Below is a small trained network, with its code and all its weights. Each question gives an input and a class and asks what happens when units are switched off, that is, made to give their printed mean instead of their output.

import numpy as np


def w(rows, s, z=0):
    codes = np.array(rows[::2]) - 128.0
    scale = np.full(codes.shape[1], s)
    scale[-1] = z or s
    return codes * scale


def norm(h):
    return h / np.sqrt((h * h).mean(-1, keepdims=True) + 1e-5)


def f(y):
    return y / 2 * (1 + np.tanh(0.7978845608 * (y + 0.044715 * y**3)))


def log_softmax(a):
    a = a - a.max(-1, keepdims=True)
    return a - np.log(np.exp(a).sum(-1, keepdims=True))


def net(x, mask):
    res = np.array(x, float).reshape(1, 7) / 4 @ E
    u = 0
    for l in range(3):
        y = f(norm(res) @ A[l][:, :-1].T + A[l][:, -1])
        res = res + np.where(mask[u : u + 4], y, B[l][:, -1]) @ B[l][:, :-1]
        u += 4
    return log_softmax(norm(res)[-1] @ U[:, :-1].T + U[:, -1])


A, B = {}, {}
E = w([
[139,108,112,133,143,126,122,149,127,123,134,136],'x0',
[85,50,224,88,161,112,5,117,154,158,105,114],'x1',
[109,147,160,120,109,109,144,101,125,122,129,119],'x2',
[29,132,88,121,98,138,92,203,184,61,173,172],'x3',
[156,99,104,166,139,135,159,90,254,82,106,127],'x4',
[119,133,143,107,183,117,165,123,123,112,164,135],'x5',
[117,158,121,155,145,160,97,108,129,142,123,92],'x6',
],0.0092)
A[0] = w([
[175,32,141,198,178,182,198,5,238,40,55,147,31],'L0N1',
[188,93,148,203,171,103,174,65,104,252,92,196,35],'L0N2',
[255,94,140,131,186,44,147,83,99,125,45,17,6],'L0N3',
[190,131,205,129,162,129,127,161,197,176,89,135,94],'L0N4',
],0.0057,0.0015)
B[0] = w([
[149,196,100,137,143,79,96,208,131,114,49,127,254],'L0N1',
[166,141,148,129,22,191,137,125,144,117,200,112,211],'L0N2',
[124,121,95,11,115,146,109,95,143,127,170,112,244],'L0N3',
[104,69,144,114,163,106,106,88,145,146,61,149,162],'L0N4',
],0.012,0.0055)
A[1] = w([
[114,128,81,92,104,105,99,105,184,177,161,126,110],'L1N1',
[98,62,180,74,166,139,87,122,140,167,69,122,42],'L1N2',
[92,143,124,79,113,97,105,110,60,68,126,140,176],'L1N3',
[150,134,147,119,125,132,110,150,1,190,158,152,5],'L1N4',
],0.0071,0.0018)
B[1] = w([
[87,156,66,89,170,192,195,104,123,162,201,135,187],'L1N1',
[102,112,167,246,155,122,166,112,79,128,180,168,255],'L1N2',
[107,107,46,133,164,141,112,113,147,141,91,113,215],'L1N3',
[122,204,140,88,137,71,133,166,137,152,67,149,233],'L1N4',
],0.012,0.0038)
A[2] = w([
[191,179,88,212,83,171,254,163,25,84,136,120,52],'L2N1',
[84,192,189,66,128,142,155,215,67,188,137,160,130],'L2N2',
[95,123,102,96,95,164,163,171,134,51,165,186,251],'L2N3',
[28,117,103,141,117,161,101,212,158,73,156,99,153],'L2N4',
],0.0072,0.002)
B[2] = w([
[65,8,177,189,170,116,80,116,115,141,153,169,254],'L2N1',
[174,151,83,172,119,135,149,159,227,54,94,117,224],'L2N2',
[142,169,203,94,127,150,98,83,126,191,128,83,228],'L2N3',
[196,124,116,56,89,140,174,84,77,135,138,101,234],'L2N4',
],0.013,0.0061)
U = w([
[190,123,120,39,56,201,140,77,95,155,194,72,109],'0',
[143,179,70,163,117,47,117,217,140,105,15,126,254],'1',
[36,2,155,229,135,114,114,121,84,162,175,174,34],'2',
],0.0094,0.00046)

Each question gives the input, the list of numbers given to net, and the class t.
The units are the neurons (one row each of A and B). Each row of codes is followed by its name. A weight is (code - 128) times the scale printed after its matrix; where a second scale follows, it is the last column's (A, B and U).
mask holds one flag per neuron, layer by layer. A switched-off neuron (its flag False) gives its mean, the last column of its row in B, instead of its output. The means were averaged over made-up inputs and are rounded, as every weight is.
A unit's drop is (log p(t) with every unit on - log p(t) with that unit switched off) / (log p(t) with every unit on - log p(t) with every unit switched off).
The circuit of an input: a set's keep is (log p(t) with only the set's units on - log p(t) with every unit switched off) / (log p(t) with every unit on - log p(t) with every unit switched off). Starting from all 12 units, units are removed one at a time, each time the one whose removal leaves the highest keep (on an exact tie, the one counted first), for as long as the keep stays at least 0.8.
circuit, biggest first: the units of the circuit, biggest drop first
k most important neurons: the k neurons with the biggest drops, biggest first
k most important neurons of layer l: the k neurons of layer l with the biggest drops, biggest first
drop when u is switched off: that unit's drop, to one decimal
input [-8,-3,5,8,7,5,2], class 0: 2 most important neurons -> (L2N4, L2N3)
input [-1,2,-6,-4,-5,6,-1], class 1: 3 most important neurons -> (L1N4, L2N2, L2N4)
input [2,6,-8,0,-6,3,6], class 1: 2 most important neurons -> (L1N4, L2N1)
input [-6,-3,-4,-2,-2,5,-2], class 2: 3 most important neurons -> (L2N1, L0N1, L0N2)
input [6,0,0,5,-7,-6,-8], class 1: most important neuron of layer 1 -> (L1N4)
input [-1,-5,8,3,-2,-8,7], class 2: 2 most important neurons -> (L2N1, L0N3)
input [-8,-8,-2,-5,7,1,-3], class 2: 4 most important neurons -> (L2N1, L1N4, L2N2, L0N2)
input [1,-6,5,-4,5,-5,-8], class 2: 3 most important neurons -> (L2N1, L1N4, L2N2)
input [4,4,3,-6,7,2,6], class 1: 2 most important neurons -> (L0N1, L2N4)
input [7,7,-1,4,-7,2,-5], class 1: 4 most important neurons -> (L1N4, L2N2, L2N1, L0N4)
input [-4,-8,-6,8,3,-6,5], class 0: 2 most important neurons -> (L2N4, L1N2)
input [1,6,-4,0,7,3,5], class 1: 2 most important neurons -> (L0N1, L2N1)
input [-8,6,4,-2,-8,7,5], class 1: 3 most important neurons -> (L1N4, L2N2, L2N1)
input [3,-6,8,8,-1,4,-6], class 0: circuit, biggest first -> (L2N3)
input [-1,6,-1,6,-2,-7,-4], class 0: 2 most important neurons of layer 2 -> (L2N4, L2N1)
input [1,6,8,2,-6,5,1], class 1: 2 most important neurons of layer 0 -> (L0N4, L0N3)
input [-4,-7,-1,8,3,-5,5], class 0: drop when L1N2 is switched off -> 0.5
input [2,0,8,5,-8,-3,-7], class 1: drop when L1N4 is switched off -> 0.5
input [-4,-7,3,5,2,2,5], class 2: drop when L0N3 is switched off -> 0.7
input [7,4,4,6,-4,-3,4], class 0: circuit, biggest first -> (L2N4)
input [6,-7,-6,5,-5,-1,-5], class 2: 2 most important neurons of layer 0 -> (L0N3, L0N1)
